Below is a small trained network, with its code and all its weights. Each question gives an input and a class and asks what happens when units are switched off, that is, made to give their printed mean instead of their output.

import numpy as np


def w(rows, s, z=0):
    codes = np.array(rows[::2]) - 128.0
    scale = np.full(codes.shape[1], s)
    scale[-1] = z or s
    return codes * scale


def norm(h):
    return h / np.sqrt((h * h).mean(-1, keepdims=True) + 1e-5)


def f(y):
    return np.maximum(y, 0)


def log_softmax(a):
    a = a - a.max(-1, keepdims=True)
    return a - np.log(np.exp(a).sum(-1, keepdims=True))


def net(x, mask):
    res = np.array(x, float).reshape(1, 6) / 4 @ E
    u = 0
    for l in range(3):
        y = f(norm(res) @ A[l][:, :-1].T + A[l][:, -1])
        res = res + np.where(mask[u : u + 5], y, B[l][:, -1]) @ B[l][:, :-1]
        u += 5
    return log_softmax(norm(res)[-1] @ U[:, :-1].T + U[:, -1])


A, B = {}, {}
E = w([
[128,129,131,126,128,128,129,127],'x0',
[78,71,71,11,58,178,80,149],'x1',
[125,127,127,130,130,126,125,128],'x2',
[20,255,170,165,65,95,41,180],'x3',
[128,128,128,131,126,129,132,125],'x4',
[167,69,202,134,117,163,59,152],'x5',
],0.0017)
A[0] = w([
[179,57,61,55,161,148,134,91,164],'0.n1',
[253,104,153,166,230,126,178,88,93],'0.n2',
[164,72,208,160,140,175,59,166,254],'0.n3',
[161,138,97,87,183,77,119,103,20],'0.n4',
[152,202,243,141,203,133,132,139,28],'0.n5',
],0.0032,0.00094)
B[0] = w([
[99,39,247,148,195,90,190,168,254],'0.n1',
[160,236,84,103,85,203,102,159,252],'0.n2',
[158,121,148,94,80,90,74,2,214],'0.n3',
[167,107,74,160,96,126,186,135,150],'0.n4',
[91,50,105,152,141,76,135,163,191],'0.n5',
],0.0037,0.0033)
A[1] = w([
[253,149,108,177,164,146,160,91,168],'1.n1',
[121,163,154,215,138,105,134,125,122],'1.n2',
[191,152,168,49,97,208,72,141,164],'1.n3',
[101,132,91,146,165,148,152,214,247],'1.n4',
[147,118,151,157,171,62,152,135,67],'1.n5',
],0.0044,0.0013)
B[1] = w([
[4,159,120,90,29,103,10,128,251],'1.n1',
[190,106,197,116,193,105,183,72,201],'1.n2',
[126,197,142,97,192,94,81,47,223],'1.n3',
[122,116,87,132,227,155,163,190,211],'1.n4',
[106,116,106,81,84,170,108,135,172],'1.n5',
],0.0043,0.0032)
A[2] = w([
[60,172,48,91,132,167,47,141,130],'2.n1',
[64,219,113,191,89,139,99,155,145],'2.n2',
[159,78,174,150,155,187,174,160,6],'2.n3',
[212,70,158,253,91,55,65,82,7],'2.n4',
[135,90,200,171,167,101,172,127,59],'2.n5',
],0.0036,0.0016)
B[2] = w([
[167,165,93,185,63,173,156,141,253],'2.n1',
[167,71,108,120,150,129,139,108,237],'2.n2',
[102,181,91,139,109,119,106,143,158],'2.n3',
[58,98,144,160,88,116,177,253,164],'2.n4',
[157,162,95,127,129,145,96,93,176],'2.n5',
],0.0067,0.0032)
U = w([
[146,184,31,174,67,196,173,170,254],'0',
[131,196,149,110,49,134,19,85,217],'1',
[77,68,99,59,211,163,197,203,89],'2',
[166,30,232,63,164,141,101,76,24],'3',
[136,181,132,190,255,63,182,136,53],'4',
[69,127,222,198,101,56,118,206,73],'5',
],0.0088,0.00088)

Each question gives the input, the list of numbers given to net, and the class t.
The units are the neurons (one row each of A and B). Each row of codes is followed by its name. A weight is (code - 128) times the scale printed after its matrix; where a second scale follows, it is the last column's (A, B and U).
mask holds one flag per neuron, layer by layer. A switched-off neuron (its flag False) gives its mean, the last column of its row in B, instead of its output. The means were averaged over made-up inputs and are rounded, as every weight is.
A unit's drop is (log p(t) with every unit on - log p(t) with that unit switched off) / (log p(t) with every unit on - log p(t) with every unit switched off).
The circuit of an input: a set's keep is (log p(t) with only the set's units on - log p(t) with every unit switched off) / (log p(t) with every unit on - log p(t) with every unit switched off). Starting from the 12 units with the biggest drops (on a tie, the unit counted first), units are removed one at a time, each time the one whose removal leaves the highest keep (on an exact tie, the one counted first), for as long as the keep stays at least 0.8.
circuit, biggest first: the units of the circuit, biggest drop first
most important unit: the unit with the biggest drop
k most important neurons: the k neurons with the biggest drops, biggest first
top k neurons in layer l: the k neurons of layer l with the biggest drops, biggest first
input [1,-5,2,-4,-3,7], class 1: most important unit -> 0.n2
input [-4,-1,2,2,7,-6], class 4: 2 most important neurons -> 0.n2, 1.n1
input [7,0,7,6,7,7], class 5: 2 most important neurons -> 0.n2, 2.n4
input [1,-3,-2,-4,7,-3], class 0: circuit, biggest first -> 0.n3, 1.n1, 2.n1
input [7,3,-4,-2,2,-4], class 2: 2 most important neurons -> 2.n1, 0.n3
input [0,-1,3,3,7,4], class 5: 3 most important neurons -> 2.n4, 0.n2, 1.n1
input [6,-1,3,-4,7,6], class 1: circuit, biggest first -> 0.n2, 1.n1
input [3,-1,2,-8,0,-3], class 0: 2 most important neurons -> 0.n2, 1.n1
input [8,-3,-4,-3,-3,-3], class 0: circuit, biggest first -> 0.n3, 2.n1, 1.n1
input [-8,6,6,8,4,-4], class 0: circuit, biggest first -> 2.n1, 1.n1
input [-2,1,7,-4,5,-3], class 2: 2 most important neurons -> 0.n1, 2.n1
input [0,-1,2,6,-8,-6], class 4: circuit, biggest first -> 1.n1, 1.n2
input [-5,8,1,2,-2,-2], class 0: 2 most important neurons -> 2.n1, 0.n3
input [-4,-2,-3,-7,3,0], class 0: most important unit -> 0.n2
input [-8,-3,5,6,-7,0], class 4: 2 most important neurons -> 0.n3, 1.n1
input [-3,7,4,-1,-2,0], class 2: 2 most important neurons -> 0.n3, 0.n1
input [2,-7,-1,-6,4,4], class 1: 2 most important neurons -> 0.n2, 1.n1
input [4,0,3,1,5,0], class 4: top 2 neurons in layer 0 -> 0.n3, 0.n2
input [-4,0,6,3,2,0], class 4: circuit, biggest first -> 1.n1, 2.n1
input [-8,4,1,-3,4,-8], class 2: most important unit -> 2.n1
